Each row of numbers stands for one thing and depends on some of the facts below. Use the named rows to name the rest.

Facts:
kuvuk k_591 <- k_395,k_734,k_94,k_129,k_78,k_816,k_636,k_130,k_834,k_112
kuvuk k_639 <- k_211,k_517,k_413,k_743
kuvuk k_551 <- k_14,k_810,k_171,k_738,k_544,k_814
kuvuk k_814 <- k_246,k_387,k_290,k_695
kuvuk k_145 <- k_71,k_999,k_812,k_307
kuvuk k_834 <- k_185,k_748,k_362,k_795,k_547,k_55,k_793
kuvuk k_307 <- k_609,k_74,k_623,k_213,k_915,k_677,k_417,k_187
kuvuk k_129 <- k_305,k_204
kuvuk k_812 <- k_388,k_992,k_525,k_376,k_941,k_123,k_166
kuvuk k_78 <- k_400,k_701,k_125,k_671,k_499
kuvuk k_816 <- k_60,k_559,k_763
kuvuk k_738 <- k_131,k_493
kuvuk k_71 <- k_189,k_550
kuvuk k_999 <- k_977,k_370,k_690,k_378,k_572
kuvuk k_810 <- k_790,k_668,k_931,k_775
kuvuk k_517 <- k_705
gunu (each to the one after it):
k_211 k_743 k_517 k_413
k_387 k_290 k_695 k_246
k_400 k_701 k_671 k_125 k_499
k_60 k_559 k_763
k_189 k_550
k_915 k_677 k_417 k_623 k_187 k_609 k_213 k_74
k_493 k_131
k_816 k_94 k_129 k_78 k_395 k_112 k_130 k_834 k_636 k_734
k_690 k_977 k_572 k_370 k_378
k_812 k_307 k_999 k_71
k_204 k_305
k_544 k_14 k_738 k_814 k_171 k_810
k_55 k_547 k_362 k_795 k_748 k_793 k_185
k_941 k_376 k_992 k_388 k_123 k_525 k_166
k_775 k_790 k_668 k_931
k_591 grevum: k_307
k_246 grevum: k_14
k_94 grevum: k_130,k_400
k_60 grevum: k_790,k_145
k_131 grevum: k_814,k_290,k_695,k_388
k_623 grevum: k_130,k_695
k_189 grevum: k_977,k_376,k_145,k_795
k_671 grevum: k_171,k_743
k_213 grevum: k_204,k_701,k_795,k_78
k_992 grevum: k_125,k_677
k_915 grevum: k_695,k_816
k_705 grevum: k_125
k_668 grevum: k_55,k_977,k_376
k_370 grevum: k_171
k_493 grevum: k_559
k_763 grevum: k_701,k_14
k_738 grevum: k_609,k_388
k_547 grevum: k_112,k_395
k_525 grevum: k_834,k_417
k_544 grevum: k_78
k_378 grevum: k_55,k_816,k_395,k_701
k_572 grevum: k_305,k_14

Some things and their rows:
k_977: [ -1.4   8.1  40.6  -9.5  -2.4  -7.2 -12.0  -0.1 -14.0 -32.8   6.3  30.2
 -16.2 -21.0]
k_931: [  0.9  -3.7   3.0  -7.5   0.8  -2.3 -12.5  16.1 -10.1  10.2  -3.3  23.9
 -13.8 -21.1]
k_668: [ 11.3 -37.0 -24.2 -14.7   8.4  28.9   1.1  -8.4 -29.8  -4.5   6.9  20.4
   7.9  10.9]
k_204: [-13.1 -15.5  11.4   3.7  -0.1  -0.8   7.2  10.0 -22.9  12.3  -2.4 -24.0
 -27.1  31.1]
k_810: [  4.9 -50.5 -30.7 -45.4  13.0  42.8 -26.3  34.7 -28.3  12.0 -24.4  33.0
 -30.5  11.4]
k_290: [ -2.3 -28.3   2.5 -25.3   0.3  37.3 -13.9  15.6 -25.3  -5.1 -16.4  10.0
 -30.0  18.7]
k_690: [ -2.4   3.4  46.6  -7.4  -1.8 -24.0 -12.0   2.3 -16.3 -35.0  -2.2  27.3
 -14.8 -15.7]
k_387: [ -1.9 -31.2   8.7 -22.8   3.8  23.1 -14.0  18.1 -26.3  -9.3 -21.2   8.4
 -29.8  21.9]
k_400: [ -9.7  -9.0  14.5   2.6  -1.3   0.0   8.8   9.3 -27.9  11.0   2.5 -28.7
 -24.0  31.0]
k_493: [ 11.3 -39.3  -6.8 -18.9  10.3   8.7  -1.9  -8.6 -32.8  -4.1  -7.3  15.1
   1.8  19.6]
k_734: [-12.7  13.0  14.9  14.6   7.0 -20.2  10.4   3.4 -12.0  41.3  37.6  -0.6
 -27.3  -7.5]
k_129: [ -2.9  -6.3  -4.8   2.6   1.1   9.3  -4.1  14.3  -6.1  45.2 -13.4  10.7
 -17.0 -10.1]
k_94: [ 12.2   9.3  11.3  19.9   5.8 -21.1  18.7 -27.3 -21.4  33.7  27.6   4.0
  20.2 -11.7]
k_695: [ 13.0 -21.0  -6.3 -26.3   0.7  46.2 -13.6   9.5 -35.6  -6.1   0.5  14.0
 -15.9  11.6]
k_992: [ 13.2 -20.0   1.5 -12.7   1.5  15.9   0.9 -17.6 -34.6 -47.4  32.1  21.9
   7.0   0.9]
k_775: [ -3.0 -33.1   6.6 -25.4   3.4  21.8 -14.5  18.7 -26.4  -7.1 -24.1   8.9
 -27.3  22.5]
k_78: [ -6.1 -30.2 -29.6  -2.4   3.3  25.8   3.7  19.8 -21.1  36.4  -2.9 -13.7
 -18.6  23.0]
k_499: [ -8.3  13.1   9.4  25.1   0.2 -30.9  10.6   7.4  -9.9  34.0  24.6 -12.0
  -8.9 -10.6]
k_743: [  0.3 -41.0 -10.1 -41.2   4.4  50.9 -24.9  21.3 -26.8   1.3 -32.0  25.9
 -34.0  16.7]
k_999: [  0.7 -33.8  -0.4 -36.6  -1.8  46.3 -25.6  19.9 -24.2 -45.1 -13.8  34.9
 -31.1   6.6]
k_941: [ -5.0 -18.0  31.0 -18.5  -2.9   4.7 -11.8   8.8 -28.2 -55.0   2.4   9.0
 -24.6  15.3]
k_671: [  5.1 -14.6 -17.0  13.4   2.4  11.7  21.4 -17.8 -30.2  21.7  31.6 -15.2
   8.0  20.0]
k_55: [ -7.2  11.8  33.1  22.4   1.7 -34.7  10.8  -0.2 -14.3  33.0   3.5 -11.9
 -11.2   0.6]
k_814: [  8.4 -49.3 -31.3 -41.8   5.7  52.3 -29.1  33.6 -25.3   7.2 -33.3  31.0
 -27.6   9.0]
k_559: [-15.4  -9.9   5.2   4.6  -2.7  21.5   9.6   8.0 -23.9  12.4   6.3 -22.6
 -30.3  25.1]
k_705: [ 17.8  -4.9   4.0   1.1   9.4 -20.5   4.7 -21.7 -21.8  12.6  20.2  32.4
  22.4 -22.1]
k_145: [  8.3 -13.8  19.1 -29.4   3.3   3.9 -26.0  10.4 -16.6 -25.2  -9.6  52.5
 -15.4 -27.3]
k_211: [ -7.0 -23.2  14.3 -17.3   0.8  10.9  -8.6  16.0 -27.2 -13.3 -13.0   0.2
 -27.2  24.9]

Name these rows:
Some rows may be things named above.
[-34.8 -52.8 -43.2  35.3  14.1 -15.6  43.5 -14.2   7.0  19.2  18.0 -14.1
   8.9  22.1] | k_763
[  3.4 -20.7  -1.5  10.2   7.5 -10.9  18.4 -15.9 -30.8  17.4  12.5 -16.0
   4.3  27.7] | k_60
[-39.1 -61.7 -21.9   2.0   9.9  10.1  10.3  16.3   8.3  -6.1 -21.4   9.4
 -26.6  23.3] | k_14
[ 12.7 -26.0  12.6 -14.3   7.3  -4.0   1.3 -18.7 -35.5 -39.7  14.3  19.4
  12.3  13.4] | k_189
[ 30.0 -12.3  -2.2 -13.1   1.7   9.6  -1.3 -23.2 -48.2 -50.0  46.0  24.2
  21.7  -3.6] | k_623
[  1.9 -34.7  18.5 -43.0   2.1  22.9 -28.7  19.4 -31.3 -53.9 -24.2  33.6
 -29.9  11.6] | k_812
[  0.0  17.5  13.9  14.5   5.5 -22.5   7.8  -1.1 -21.4  37.3  36.4  -0.9
 -12.8 -11.3] | k_130
[  4.3 -49.7 -23.2 -43.0   7.4  49.2 -26.0  31.2 -24.3   5.1 -35.9  31.6
 -33.2  17.3] | k_551
[ 22.1 -56.2 -39.3 -41.1  12.7  53.2 -17.1   2.8 -31.2  11.4 -23.1  43.1
   0.4   8.1] | k_738
[  7.0 -10.9   8.4 -22.7   1.9   2.8 -25.6  18.3 -11.3 -27.7  -8.8  47.2
 -13.0 -29.0] | k_71
[-24.7 -18.4   3.0  10.4  -0.9  15.4  12.4  12.2 -13.7  12.8   3.4 -23.1
 -28.4  27.3] | k_305
[-39.7 -61.3 -22.7   0.0   8.8   7.8   8.4  16.1   6.6  -5.9 -19.9   9.3
 -28.8  23.2] | k_14
[-34.6 -54.7 -42.4  37.9  13.2 -18.0  42.6 -14.6   6.6  18.4  19.6 -14.5
   8.8  21.1] | k_763
[  3.6 -50.4 -20.2 -45.8   7.6  50.3 -29.3  31.8 -25.8   6.0 -36.4  31.9
 -31.8  14.4] | k_551
[  3.3 -36.7  18.2 -41.2   2.5  23.8 -29.0  19.6 -28.3 -52.2 -24.2  34.3
 -28.6  11.4] | k_812
[ 22.6 -27.7  -9.1 -20.9   8.0  32.0  -4.1 -16.7 -39.9  -3.8   6.7  22.7
   9.9  12.6] | k_131
[ -1.5 -41.3 -19.1 -35.6   1.6  56.3 -22.7  25.9 -22.4   0.8 -28.3  23.8
 -33.8  14.7] | k_517
[  8.6 -47.7 -29.9 -41.0   6.5  52.1 -30.2  33.1 -25.1   7.7 -34.2  30.3
 -25.3  10.7] | k_814
[ 23.1 -30.6  -8.0 -23.8   8.0  34.4  -4.5 -15.9 -41.0  -2.6   5.4  21.7
   9.6  14.0] | k_131
[  8.3 -50.0 -31.2 -42.4   6.0  51.1 -28.8  32.0 -25.0   5.8 -31.8  31.5
 -25.3   9.3] | k_814
[ 29.5 -10.5  -1.5 -15.0   1.8  10.7  -2.1 -23.2 -46.0 -49.0  45.0  21.8
  26.6  -4.2] | k_623
[ 24.7 -18.7  16.5 -18.3   5.6  -4.2  -2.6 -27.3 -44.7 -48.9  24.4  24.1
  16.3   7.8] | k_915
[  5.1 -37.4 -31.7  -2.3  12.3  16.5   7.3  -3.3 -29.6  38.4   4.2  -1.1
   0.8  24.1] | k_591
[-25.3 -70.7 -53.5  11.8  18.3 -10.3  23.9  -0.5   8.0  -2.1   2.6  15.0
   9.6  12.6] | k_246

The same things again, as new rows of numbers:
Known rows:
k_493: [ -9.8   3.3  25.8 -34.6   6.5  -4.4 -20.7  -4.4 -13.3  16.4  19.8  27.6
  -9.6  11.5 -32.1]
k_738: [-25.6   9.2  22.9 -35.7  -2.0 -14.3 -27.9  -1.8 -26.1  35.0   2.3  12.1
 -20.3  19.4 -26.0]
k_14: [-33.5  16.0  26.3  -5.0   1.5 -27.7 -28.9  17.6   9.4  21.5  19.5  27.6
  -6.5  27.3 -25.9]
k_763: [-18.8  16.7   3.3  45.8   8.9  15.5   1.3 -35.2   6.5   1.7  -5.3 -22.1
  25.6   0.8 -27.3]
k_816: [ 11.6  -0.9 -18.4  16.4  -5.0   5.2 -34.5 -56.2  -3.6 -25.3   8.2  16.5
  21.1   6.4   4.6]
k_60: [ 16.3  -8.1   2.6   1.2   7.8  19.6 -18.0 -44.7  -6.2 -18.9  21.0   8.2
  22.8  -9.2 -18.9]
k_591: [  5.8   9.3 -11.0  19.6   3.3  29.1 -19.3 -56.9  -3.6 -10.3   2.6 -13.2
  21.5  -8.1  -7.1]
k_636: [ -2.3  14.5 -25.5  30.1  -9.9   3.2  -9.9 -31.6   2.7   7.7  -3.8 -10.9
  15.6 -20.8   9.5]
k_544: [-10.4  -5.6  22.6 -40.1   6.9  -9.5 -23.8   1.4 -12.5  19.5  23.0  21.2
   1.9  12.2 -38.7]
k_129: [ 10.0   7.2 -17.9  21.1  -6.4   9.4 -27.5 -43.0  -3.9 -22.8   5.3   9.6
  24.4   2.4  11.3]
k_204: [ 13.7  -1.8 -12.6  11.8  -7.7   3.6 -18.6 -32.3   7.8 -21.1  18.3  18.7
  17.6  -4.8   5.3]
k_378: [ -5.3 -17.8  10.7  -2.8  21.5   0.1  49.8  20.2  -5.5   0.7 -21.6 -31.6
  -3.4   2.2 -15.2]
k_701: [ -1.2  -8.3 -24.6  30.0   7.8  -9.4 -29.6 -39.5  -9.1 -25.7   5.7  11.4
  37.3  -9.9  -7.4]
k_400: [  5.7 -13.8 -26.4  20.5   6.8  -8.8 -34.7 -42.3 -11.4 -32.3   5.3  20.3
  20.3 -11.6   0.3]
k_572: [-11.7  -1.8  32.8  16.4  29.0  -6.1  30.8  23.6  18.0 -22.2  -3.4 -12.8
 -10.4  10.3 -19.0]
k_999: [ 10.1 -10.6   6.6  -7.6  17.5 -10.7  35.9  43.2  -0.1 -23.5 -24.2 -17.1
 -11.4   8.9  28.2]
k_690: [ 13.0 -14.0   5.3 -10.6  17.0 -15.0  20.1  26.2   9.2 -31.4   8.8  13.5
 -11.2   2.5  17.7]
k_307: [ 41.5 -44.7  -0.5  22.9  -2.1  15.9   9.0  75.9   2.6 -25.4 -32.8  13.5
 -27.9  -2.0 -11.4]
k_417: [ 32.1 -31.8  -2.7  11.8  -2.1   0.4   7.6  54.7   9.5 -17.8 -18.1  18.0
 -27.9 -12.4 -10.4]
k_525: [-14.3  -1.6  13.4 -20.6  44.0 -16.6  55.5  10.4   1.2 -15.2  -1.6 -33.8
 -10.8 -21.6  11.2]
k_992: [-17.6   7.7  17.9 -20.5  48.3   4.5  44.2  16.9 -13.1 -38.1  30.9 -14.9
 -27.1 -22.0  12.1]
k_125: [-13.6  12.5 -32.2  30.5   7.9  15.1 -30.0 -25.1 -33.0 -21.6   0.5  -7.1
  14.7 -30.6   3.1]
k_189: [ 21.6 -33.0  24.9 -27.2  15.7   9.9  30.1  17.1  -1.3 -24.5  13.4   9.5
  11.6  -1.1 -15.2]
k_795: [ 17.9  16.3 -13.3  17.0 -34.1  25.5  13.8 -33.7  38.1  22.4  35.0   0.9
   9.2 -11.5  13.8]
k_290: [-29.0   4.4   6.9 -25.2  -9.7 -22.5 -32.4  14.1  -8.3  32.0  14.9  22.5
 -11.0   6.5 -15.5]
k_171: [-17.6  17.7  15.9 -28.4  -3.8 -21.1 -34.8  20.9   3.2  45.1  -9.4  -1.7
  -6.0 -14.5  -5.9]
k_810: [-41.2  20.5   6.1 -32.2 -17.4 -25.7 -29.9  24.2 -26.7  55.2  -5.0   3.1
  -3.3  14.8 -14.0]
k_413: [ -0.1  28.1   6.5  -6.5 -18.7  13.6   3.9   9.4 -14.1  11.0 -32.1 -18.1
   8.7  38.2  27.7]

Rows to name:
Some rows may be things named above.
[  3.4   5.4 -28.5  24.1 -12.8   2.9  -8.2 -42.9   4.4   3.7   2.4  -5.7
   5.2 -10.3   7.3] | k_130
[ 30.2 -45.2   1.4  12.2   6.5   6.3  23.3  23.5   6.2 -11.6 -32.3   5.1
 -53.2  -3.9 -30.8] | k_623
[ -3.8 -17.6  12.9  -0.9  18.7  -2.2  49.0  19.1   1.5  -5.7 -20.3 -30.4
   3.2  -4.2 -12.8] | k_378
[ 12.8  -8.7  -8.8  10.9   3.9  12.9  -6.8 -59.5   3.2  -6.5  12.4   8.2
  -7.0  -3.6 -16.2] | k_94
[-52.7  26.2  25.9   6.2   6.6 -12.9 -13.8  16.2   1.0  46.0  -0.5  -5.4
  -2.9  17.7 -47.2] | k_246
[ 13.1   8.3  22.4 -17.2 -12.8   7.4 -10.8  -0.9  -6.2 -18.5  -3.1  21.5
   6.1  49.6  26.6] | k_211
[ -7.0   2.5  30.1  15.7  31.1  -7.4  30.1  22.9  12.7 -25.6  -8.6  -9.0
 -14.1  11.2 -12.9] | k_572
[-24.3   4.9  -9.7 -23.1 -12.1 -31.1 -15.3  -2.4 -14.0  46.7   0.9  11.2
 -24.5  11.9 -12.3] | k_695
[ 20.8 -31.6  20.8 -21.1  19.9   9.8  29.1  14.1  -4.3 -23.6  11.7   3.3
  10.1   0.9 -10.9] | k_189
[-29.3   7.1   5.7 -22.4  -2.7 -12.2  -3.6  -8.7 -20.1  48.1 -17.2  -5.9
 -26.4  10.0 -33.1] | k_131
[-21.7  -1.0  15.4 -37.5  -3.9  -7.4 -11.0   9.9 -22.2  40.4  10.7   4.7
  12.9  -0.2 -37.6] | k_668
[ -3.5 -11.4  13.4 -32.0  47.2 -37.6  50.4  18.1   9.2 -45.6  16.3  -0.2
  -2.3   0.9  41.0] | k_812
[-14.6   3.4  17.0 -24.1  48.2   6.8  42.9  16.5 -18.7 -34.7  28.9 -18.1
 -30.1 -22.8  13.9] | k_992
[ 26.3   3.7  -9.2   7.0 -28.0  24.5   5.3 -41.0  37.4   5.7  45.3  17.4
  11.3  -7.3   9.8] | k_55
[ 19.4 -39.0   8.8  21.3  -0.8  25.6  32.0  52.0   1.3   0.7 -29.3 -10.1
  -8.0  -9.1 -42.2] | k_213
[ 38.2 -50.8   0.9   5.6   3.8   7.0  19.8  20.8   4.1 -20.0 -23.2  19.0
 -51.7   2.5 -34.6] | k_915
[  4.0  30.8  29.1 -17.3  -1.3  51.5  -6.5  -4.6 -35.6 -14.6  -4.6 -12.2
 -16.6  37.1  14.5] | k_705
[-26.4  -2.7  -8.2 -27.4 -14.2 -29.3 -19.3   1.6 -11.6  41.5   0.1  11.8
 -22.8   7.7 -15.7] | k_695
[ -5.0 -17.5   9.3  -4.9  21.6   3.3  53.7  20.5  -2.3   1.4 -19.1 -31.8
  -1.7   1.3 -15.0] | k_378
[  7.3  -8.7   6.9  -3.8  17.3  -5.4  31.2  39.0  -1.8 -23.3 -22.5 -11.6
  -7.8   6.4  27.6] | k_999
[  0.6  -0.5   0.0   4.4  10.0  -5.6  31.1  37.9  -5.3 -14.9 -28.2 -23.1
  -5.7   2.9  25.2] | k_71
[  8.1   2.5   4.1  12.4  23.9   8.1 -46.3 -43.1  -2.4 -11.2 -17.5 -26.3
  22.3 -37.3 -10.5] | k_671
[ -0.7 -12.1  14.0 -25.5  38.7 -32.6  36.7  15.9  12.9 -35.2  20.0   6.8
  -8.2  -8.2  23.8] | k_941
[ -3.2  18.6   6.2  -0.9 -17.7  16.0   1.2   5.5 -12.6   8.3 -28.8 -17.8
  12.0  39.7  24.6] | k_413
[-32.7  15.0  -4.3 -20.4 -13.1 -19.6 -18.5  22.3 -12.1  49.7  -1.2   2.7
  -4.0   1.7 -15.1] | k_931
[ 14.1 -20.2   7.3  -9.0  16.9  -9.1  30.1  42.0   3.9 -24.4 -15.5  -7.2
  -2.0   3.4  19.6] | k_145
[  2.4  -6.3 -30.6  27.2   8.1  -3.4 -38.3 -55.2 -28.2 -31.0  -9.0   0.0
  48.0 -12.2  -4.0] | k_78
[ 11.3  33.3 -17.1  23.0 -46.2  37.4  11.1 -45.5  38.2  28.3  29.5 -17.8
   7.6  -6.9  25.0] | k_834
[-24.0  -4.7  18.2 -36.0  -5.7  -2.3  -3.5   7.0 -20.4  45.1  10.7   5.7
  10.0  -1.9 -43.9] | k_668
[ 20.6   4.7   3.8   6.9 -17.0  35.3  12.0 -51.0  38.8  10.8  43.2   3.2
  -0.9 -10.7 -11.9] | k_547
[ 12.7 -16.5   8.8 -12.0  17.2 -15.8  14.4  20.3  10.1 -38.6   9.9  12.9
 -14.1   5.6  14.5] | k_690
[ 19.5  26.0  30.4 -17.7 -18.4  19.4 -22.2  -0.3 -15.7 -16.2 -38.1  -2.6
  11.2  66.9  46.6] | k_743
[ 16.8  -1.2  34.4 -13.1  28.5  -1.6  13.1  18.8  17.0  -8.0 -28.5 -33.8
 -13.6 -26.8   1.7] | k_370

